Rows near named flat spaces through zero:
qn-gm: [  1   6  -7  -7   7  10  -4  -2 -15  -5  -3  -4  -8   5   3  -8  -8  -2]
mq-lf: [  0  14  -7   1  -8   2   3  -4 -11   5   4  -6  -9  17   6  -1  -4   3]
dt-tm: [ -9  20 -25  -6  -6 -13   5  15  -2   4   8 -13   6 -19  -7  -8  -9  33]
nh-jq: [ -8 -13  -8 -12  10  -1  -8  -8 -11  11  -2   0   7   3 -10  -9  -4  -1]
pg-mj: [ -5  -2   3   6  23  -7  17  -5  -6  14 -10  38  12 -11 -25  22 -14 -15]
pg-mj: [ 0 -1 -1 -4 -4 -2 -1  0  1  2 -1 -4 -4  4  1 -3  2  1]
[ -3  14 -19  -3  -5  -6   3   8  -2   1   9  -4   7  -5  -3  -9  -5  22] : dt-tm
rd-gb: [  2  13 -17   2  16 -18  -9   2 -13   9  -2  -1  -1   3  40  13  -7  22]
ns-zl: [-20   3  -1  -6 -14  12 -13 -12 -15   8  -2   5   8  36   6  -2 -11   5]
rd-gb: [-31   5 -14 -32  25  18  23 -25 -13 -25  21 -21 -14  16  -7 -16 -21  -8]
[ -1  17  -7  -4  -8   7   3   0 -15   9   5 -12 -14  22   7  -4  -8   3] : mq-lf
[ 3 -1 -4 -9 -2 -4 -3 -5 -5 -1 -8 -8  4 10  0  9 -7  4] : ns-zl
[ 13 -11  17  -4   5   8  -2 -17  -3   1  -6  11  -3  27   9  -3  17 -22] : dt-tm
dl-ds: [-11   5  -5   9  -3   8   6   5  17   1  -9 -12  -5   7 -25  -6   7  20]
[  1  16  -8  -2  -6   8   0  -3 -18   6   2 -13 -14  27   8  -2  -7   4] : mq-lf
[ -8  25 -27  -7 -10 -16  -1  18  -4   5  10  -7   5 -19  -8 -12  -9  36] : dt-tm
dl-ds: [-5  8  1 -6  5  4 -3  5 -7  5 -3  2  6 -4 -3 -3  4  1]
[  8  -5  -6 -12   4 -10  -1  -7   2  -1  -8  -8   3  -6  -5  15  -1   0] : ns-zl
[ -4 -19  12  10 -15 -11 -18  10  -1  19  24  31  24  35   1  29   2   9] : dl-ds
[  9 -15 -15   8 -17  24 -16  11  -7 -15  10  15  -6  -8  18   7  15  -2] : rd-gb
nh-jq: [ -6 -16  10  11  12  -9   6 -18  19 -30   3  -5 -19  -1  23  -2   7   3]
[ -9   3   2   4  19  -4  15  -5  -4  16  -5  31  15  -6 -17  19 -16 -13] : pg-mj
[  0  -7  -6 -14  -2  -5 -24  -8 -10   7 -10  13  19  12  -4  -2 -15 -11] : nh-jq
qn-gm: [ -6  14 -20 -22  17  22 -16  -1 -47 -20  -1 -16 -17  17  11 -26 -25 -10]
[ -1  12   4  12  15 -13   8  24 -37 -15   8 -16 -14  21   9  -1 -29  26] : ns-zl
[  4   3   8 -11  -9 -20  -2  -6 -13  10   8  -1 -14  11  13   5  14   0] : rd-gb
[ 18 -22  28  57 -41 -25  37 -23  91  18   8  16  24 -27  -9  38  47   6] : qn-gm
[  9  -3   7  18 -14  -6  18  -4  29   6   9   4   6  -7   0  14  17   3] : qn-gm
[-11   0  -3 -28  -9   0  16   9 -36 -21 -33  10   4 -26  35  21  -3  -7] : dl-ds
[-13  -9  -9   3  11   1  22   6  -7  13   8 -12  -9  -5  -4 -17   8  19] : nh-jq
[ 13   0  -6  11  15   2   1 -14  18  -7  16 -10 -10 -13  -8 -24  -1   0] : dl-ds

Rows near named flat spaces through zero (a row that begins with a name and a colon came from that space):
qgdm: [ -8 -26  -3  11  10  17 -34   6  11 -13  -8  11   1  -2  -3 -24   9  10]
qgdm: [-12 -11  -9 -18  15  -1   2   2  -1   2  11  12   2  11 -10  21  -2  -9]
qhpm: [  2   1  -9 -17  12  -2  -1  -2   6 -15  23  -7   1  19   0  -2 -34   0]
cjsz: [ -3  -6   7  -3  13  16  -6  -1   3 -10  -6   4  -4  -9   9  22  10   8]
jbrr: [ -3   8  -3   7   3   9  -8   8  18  18 -17  -2  -5  -8 -12   4 -15  -4]
sjft: [ -7 -16   1  18  21   2  11   4   0   0  -8   1  13  39  34   2  13  22]
[ 16   1   3   6   8  -7  -4  -8  -6  -1  11 -19   2   6  -6  -7  -2   4] : sjft
tlrj: [-3 -3  9  4  0  7  6  1  3 -4  6  0  1 -2  6 -2 -7 -6]
[-10  10   5   3  -2   5 -34  19  23 -22   2   6   3 -15 -13 -26  24  -2] : qgdm
jbrr: [ -2  27 -19   3  -5  -6  -5  21   0  17  33  21   0   2   2  21 -11  -5]
nffc: [  2  -8  21  -6 -11  10  -4  22   5  -7   1 -30  -1 -18  16   1  -4  -3]
dnlj: [  1   4  29  17  15   5  -7  -8 -28  -5   9 -37 -24  -9  -2  14   4 -15]
sjft: [  0   4   5  21 -10  -7 -16 -11  18  13  -5 -24   6   2 -21   6 -10   0]
lcqd: [-12 -21  -4  17   8  24 -25  14  27   5  -5 -13   6  -9 -24  -2  -2   0]
hgdg: [-10   0 -14  29  11  45   4   7  10  -7 -21   7   7   4  12  -8  -3  -6]
[ -1   3  -3  24 -11  10  -6   6   5  -4  11  -6  -5 -17   5   8  41  30] : qhpm
hgdg: [  4   0   9 -23 -21 -25  -3   2   0   7   8  10  -6   4  -6   2   9  -7]
[-17  10 -42  28 -13 -14   0   0   0  -5  -4  13  17  19  -8  -5   2  15] : dnlj
[  0  20  -4   5  -2  -3  -8 -12   0   9  -2 -22  -8   1   8   0 -10  -4] : qgdm
[-12  -2   7 -33 -10 -20   1  14  12  -7  -5   6   1   2   8  -2  21 -11] : hgdg
[ 30  -4  15  16  19  -6   7  -1 -27   8  -5   1   4  -4   3  11  -6 -11] : nffc
[ 18 -23  29 -45  -1   7   7   1  11   0  -2  -3  -1 -13   6   9 -17  -9] : dnlj
lcqd: [ 30   0  -2 -17 -12  12  11   6   6  14  -1  -6  26 -14 -20  15 -12 -23]
[  7  -8   4 -23  -5  -3   3  -4   8   1  -4   4   5   8   1  10  -9   5] : dnlj
[-10  -9   7 -11  -9  18   2  16   4  -6   0 -19   6  -7  11   2  -4  -2] : cjsz
nffc: [-13  14 -40  -2   2 -10  -4 -30   2   7   5  41  -4  17 -26   4   0   4]
[  5 -12  10  -1  23  11   0  -2  24   3 -17 -24  -9  -6  -2 -12  -5   8] : jbrr
[ 25  -2  -9  18  17 -27 -13 -17   3   3 -12  33 -19   1 -19  19  20  -8] : cjsz
[ 13 -25  46  15   1  -1   9  21  -6  -1  -3 -33  12  -8  21  -2  10  -9] : nffc
[-20 -11   2  -1  12  12   5  16  15 -19 -13  -3   8 -10  20  -6   4   0] : hgdg
[ 23  -5  11 -23  16 -10  27 -35 -24  -6   2 -30  -7   8  28  -2  24  11] : jbrr
[ 49  -2  13  38  36 -18  20 -10 -45  26  -9  25  11   4  -5  20  -4 -19] : nffc
flcq: [  5  11 -15  20  15   4  11  12  11   2 -46  14  -4  25  -2  -7 -13  21]
[-26  25 -56  -4   8  -8   1 -34   2  10   2  66  -5  29 -36   3  -3  10] : nffc
cjsz: [ 15  -6  -2   9  19  19   0 -20  -6 -15  15  13  11  10  18   6  11  -2]
[-16  16  -1 -14 -17  22   6   4  -1  -7   5  -8  34   3  -2 -34 -21   2] : cjsz
lhzn: [ 16  15  28  23  32  19 -13 -11 -18 -37  16 -39  10   3  34 -47   7 -15]
flcq: [ 24  -5  -5  -7 -10 -10  20 -16   0  -8   9  13   5   3   2  11  -2  11]
[ 19  -3  18 -25  10  -6 -10   0  15   7  -8  12  17  -3   2  11  -3  15] : dnlj
[  2   0  -2 -20  -2  -8  16   1   4 -11  12  -1  -4   9  12   8 -19  -6] : qhpm
[ 5 -7  2 12 16 -3 -4 -7 -5  1  5 -5  3 20  8 -4  7  9] : sjft
[  2  28  21   5  17 -26 -12  -6  -3   5  15  -2  -3   5   5 -13   1  16] : flcq
[-42  -6  -7  17  37  -7  16  11 -11  -2  -4  -4 -10  -2  14 -17  -9  18] : flcq
[ -7  15 -24  -6   0   0  -3  -8   2  -2   9  19  -5   9 -15   5  -3   0] : nffc
[  4  14 -20  21  26 -14 -13   9  21  -3  13  -8   2   5  -1 -21  22  25] : qhpm
[ 15   8  -5  -1 -10  16   7   1  17  -5 -14   8  -5  -4 -14  22   2  -7] : flcq
[-7 -1 -1 -2 -5  2  3  9  6 -3 -2 -1  5 -5 -3  0 -2  6] : cjsz
[ 10 -19  50 -20  29  27  38 -30  -7  17  14   3  31 -40  -2 -14  -5 -33] : lcqd
qhpm: [ -3  -2   7  11   0   3  -5  -1  -9  10 -11   4   3 -12  -6   2  16   2]
[ 20  -1   0  29  15 -16   7  -2  -1  15  33   0 -37  18  20  12  14 -18] : cjsz
[-22  17   0 -13 -12  -2  12   2  11  -2  -3   0 -18 -17  -8   1  -2  -6] : sjft
[-27   1 -25  14   9   0 -22 -12   2 -10   0   4 -17  16  24 -10  20  35] : lcqd
[ 14  -1 -47 -20 -24  -4  -4 -13   4   9  -3   5  19  11   0  19  -1  17] : lcqd
[ 22  -4  29 -10   4   9  18   1   0  11   0  -7  21 -20 -15   2 -17 -38] : lcqd
[ -4 -20   3 -20   9  27 -17  -8   5 -28 -30  10  38 -21  -5   8  -3   6] : cjsz
[-14   3  11  -2  13  -3  10 -17  -6  -1  10   6  -9   0  21 -13  10   8] : lcqd
[ 28 -27  -3  12 -28  -5  -9  -9   3   8  -1 -12   7 -12 -12  -8 -15 -55] : cjsz
[ 29   5 -12   6   3  16  -9 -15 -26  26   5   1  -6   7  -9   2 -11  11] : hgdg
[ -5   6   4  30 -16  -6   9 -15  -1   4   1  -2  -3   4 -15   1   1 -18] : hgdg
[  8   4  -4  12 -13  11   0  -4   1  12  -6   9  -2  20  -9   1   9 -19] : hgdg
[-16  19 -52 -48 -21  15 -35   0   6 -22  14  11 -31  -2 -13   9 -31  15] : nffc
[-35 -19 -11  19  25   5 -52 -16  -1 -19  -5 -20 -12   3   0 -14   3  14] : qgdm

Rows near named flat spaces through zero:
scsg: [  5 -10  39 -20 -11 -18 -27 -49  -6 -42  -3  13 -37 -11 -20 -18 -28 -30]
hscl: [  7  -5   2  -6   8   5   6  -3  25   0 -30   5   4  13  -8   3  11   0]
[ -7 -12   6  -9   6  -5  -9 -22  -4 -12   0   4 -12  -7 -10 -18  -4  -3] : scsg
pbnz: [ 31  -5  24  24  -4 -45   7   6  16 -18 -21 -10   7  25  10  13  36 -28]
mljc: [  0 -13 -16   2 -24   6   1  -1 -12 -17 -22   2 -16   9  12  10   0 -30]
[ 9 12 -5  2 11 13  4 17 -9  7  8  9  4  4 14  3 11 13] : scsg
pbnz: [ 11 -12   1   0  12 -16   6 -16   9   6 -16  19  29  -5   5   1  -6  11]
[ 18   1  11   7  22   7  10  16 -13  -7  -6   4   4 -16 -18   0  13 -19] : hscl
qrzt: [ -2 -24  17   6  36 -15  11  22  26 -41 -40   3 -11 -14 -10 -39 -18  25]
gllg: [  7   6 -10   5 -25 -36  16 -17 -13 -16  16   4  28  25 -18  -1  16   2]
[  4  -5  -5 -12   3   4  24  56  25  -1 -29 -10  12  23  19  22 -14   6] : hscl
ncsr: [ 25 -23 -20  21   1 -10 -17  13 -20   6  16   3 -16  -6  12 -24  -5  18]
[ -7   7 -16   8   0   5   3  21   4   6   6   6  13   2  15   9  17   7] : scsg
[-15  25  18  -3  20  15  35  45 -26  -2   2 -11   3 -29   2 -12 -11 -26] : hscl
scsg: [-12  -5   3 -23  -6  -8  -3 -20  -3  -8 -10   3  -9 -10  -8 -12 -20  -7]
lqdz: [ 16 -23  12   5  -4 -13  15 -25  38  17  10   7  -3  -4 -12   7  25  45]
[ -2  -7 -20  20   7  -3  33  -3 -25 -22 -14   1   2 -31   5   3 -23 -39] : hscl
[ -4  29  20 -20   4   5   6 -15  16   5 -17  -3  15 -21  -8  12   2  -1] : ncsr
hrrg: [ 14  -3 -11  -5 -20  15  25 -10 -25 -34 -15  21 -21 -28  -9  -1   9  16]
nrsf: [-70   9   0 -22  53  42  -1 -18  13  -6   9  -2   6   2  -7   7 -16 -31]
[  9  -4  24  -4 -25  -1  -8  32 -13  -5  -9  -8 -13 -14   5 -28   6   9] : nrsf
hrrg: [ 10  13  13 -11  -9  -4   4   6 -16  -6  -4  14  -5  -3  -3  -3  -8  11]
[-15  14  -1  11  19 -13 -12  -1  21   4  -6   8   0   4   2 -15   2  -5] : qrzt
[ -6  -2  -5  -2  -3   1 -27  21  13  19  11 -10   0  24  -2  -6  11   8] : hscl
[ -5 -28 -42  23  37  20  -2 -29   6  23   0 -33  20  -1   8  -2  50  -1] : hrrg
[ -4 -38  15 -31  31 -14  22 -17  22 -21   6  30  27 -12   3   0  24   7] : pbnz
nrsf: [22 -9  5  7 -5 16 -4 -8 16 17  2 17  0 -9  8 -1 -3 10]
[  9 -12  -5   6  -5 -15  -2 -12   4  -1   2  12  -2  -4 -19  -1  24  20] : lqdz
[  8   0  28   0  -7 -12  -3  18   8   1  11   8  -7 -15   0  10 -30   2] : hrrg
[-30  18  -7   3  28  14  20 -12  18   1  -6   0   0  12 -11   3  -7 -21] : nrsf
[  2   7 -12  17  19   4   5  -5 -36  -9  13 -24   2 -14 -25  -4  14  11] : mljc
[-16  11 -20  14  13 -18   4 -29   9   0 -21  25  -4 -20  -7 -43  -1 -15] : qrzt
mljc: [  1 -15   9  -4  -3  32  -8   0  21  -7  12  13  -1  13  -7   8   3 -20]
[ 22 -28   4  -6  -1  -1  -1 -21  -1   5  19   7   0  -4   1   6   5  24] : lqdz
lqdz: [  1   9 -10   2  -4  17 -10   5 -14  14  -1  -8  17  -5  37   3 -30 -12]
[  3   3   6  -3  23 -17 -20  26  14  -8  10 -29  16  23 -20  -4  -2 -28] : qrzt
[-20  22 -25   5  15 -31   4   6 -26   3 -10 -16 -26  -1 -14 -22   7   6] : lqdz
[  7 -13 -20  -9 -19   7  12 -34 -15 -10 -32  25  -9 -11   6 -10  22   1] : hrrg
[ -7  -6  14 -24  -6  -9 -21 -27  14 -33   8   4 -23  -8 -24 -11 -24 -11] : scsg
[  0 -19   8  -9   1  -7 -18 -13  25  -7 -13   9   4  29  12   2 -14   0] : hscl
[  0  10  -4   0  18  19 -16 -10  -7   3  13   8 -14  -5 -20  13  22   0] : hscl
[  7  -5  22 -13 -10  40   7  18   7 -11  18   6   9 -18  40   6 -20 -26] : lqdz
[ 15  -4  16  13   0 -16  10 -16   0 -19 -34  44  23  35   2   2  17  -4] : pbnz
[  1  -7  17   3   3   2   3  11  13  -5  10   0   0  -5  -3  -8 -17  -6] : hrrg
gllg: [-21   0  35 -36  -6   8  19   2   5 -14   5  -8  12 -10 -30  20  13  -4]
[ -8   2 -15   2  12  12   1 -13 -20   6   7  10  19 -15  22   5 -15 -20] : lqdz
[-16  -5  16 -17  30 -23 -10  16   6  12 -12 -15  29  -1 -16 -23  14 -36] : qrzt
[ -9 -14  -3  -5 -19  10  -6   4   0  -3  -2  10  -4   0   2   5   9 -12] : mljc
[ 10  -9  -9  17  15 -17  -4 -13  31   5  16  11  -3  10  11  13   7   0] : nrsf
[ 13   0 -25   2  -2   2   1 -25 -14 -12 -10  -5   8   6  -1  -9  11   0] : hrrg
[ 17  13   0   2  13 -27  18   4  24   0 -13  -2 -18   1 -48 -16  15  17] : lqdz
[ -2  21 -28  -3 -41 -11  -3 -13  20  29   9   1 -18  -4  28 -33 -15   3] : mljc
[-21  -2  34   8  14 -16 -11  28  33  18  19 -12  15 -20   3   2 -19  -9] : hrrg
qrzt: [ -1   8  10  -6   6 -28  -8  -6  19 -13  -4   3 -21  25 -16  17 -19 -18]
[-16  -3  38  27  41  -3 -15  39  28  26  29 -18  21 -29 -10  -3  -6   0] : hrrg
[-47  12  -6 -20  36  15  -5  -7   5   6   1  -4 -17   5 -13   0  -6 -17] : nrsf

Rows near named flat spaces through zero:
lz-sm: [ -9   2  -6  -3  17  -3  -3 -15  -3   1   6 -11   3 -15   4  -8  19  -1]
zg-rq: [-17  23 -34   9 -20 -16   6 -29  15  25  25   6   1 -23  15  -6  -2  26]
cf-dj: [ -2 -18 -35   1  10  62  13 -54   1   8 -25  43 -12  -3  11   5 -17 -16]
lz-sm: [ -9  34   9 -27  41 -21 -48 -28  15 -24  11 -28   1  -7  40  -7  46  21]
gf-gr: [  1  -6  24 -10  -2  13 -12   7  10   8 -12  17  23 -15   2 -14  24  -7]
gf-gr: [  6  12   7  -9  -5 -16  -3 -33 -12  14 -19  -7  13 -28  29 -13   3  16]
ff-nb: [ 12 -13   6 -24   3 -12  11  -6   5 -20  -3  -3   0 -18  10  -1  -7  -7]
fs-fr: [-12  -2   2 -11  16  13 -21   1  18  27  14   5 -23  13 -18  16  -1 -25]
fj-mt: [ 12  -2  -3 -30  17 -30  -7   8 -13 -28  15  15 -17 -24  -3  -5  -6  -3]
[ -3   5  -1   7  -2   0 -20  -2   4  17 -12  -8 -17  -2 -14 -18  23  12] : gf-gr
cf-dj: [ 22  17  24   9  25 -16 -16  13 -17  -8 -19  -2   8   0   8  26  -8  10]
[  4  -2 -26   9 -31 -21 -32  -9   8  -5  19  -5 -21  21  -2  12 -17  -5] : gf-gr
bp-dq: [  9  43   8  26  -3 -50  17  -4 -12 -15   7 -14   1  13 -20 -23   4  -8]
zj-qf: [-23  19 -35  -5   8 -19  19   3  23  -3 -14 -15  13  -9   8 -36 -11  15]
fs-fr: [-14   8   4   0  14  -3   6  -4  10  10  -3  -2 -14   1   0   5 -15 -21]
[  1  -1  -2 -19   8   1  14  -7  21 -10 -20  -5   3  -4   1   2   3  -2] : ff-nb
[-23 -10   5   8 -13 -25   3  -2   2   7  15  15   4  20 -14  18  -7 -18] : fs-fr
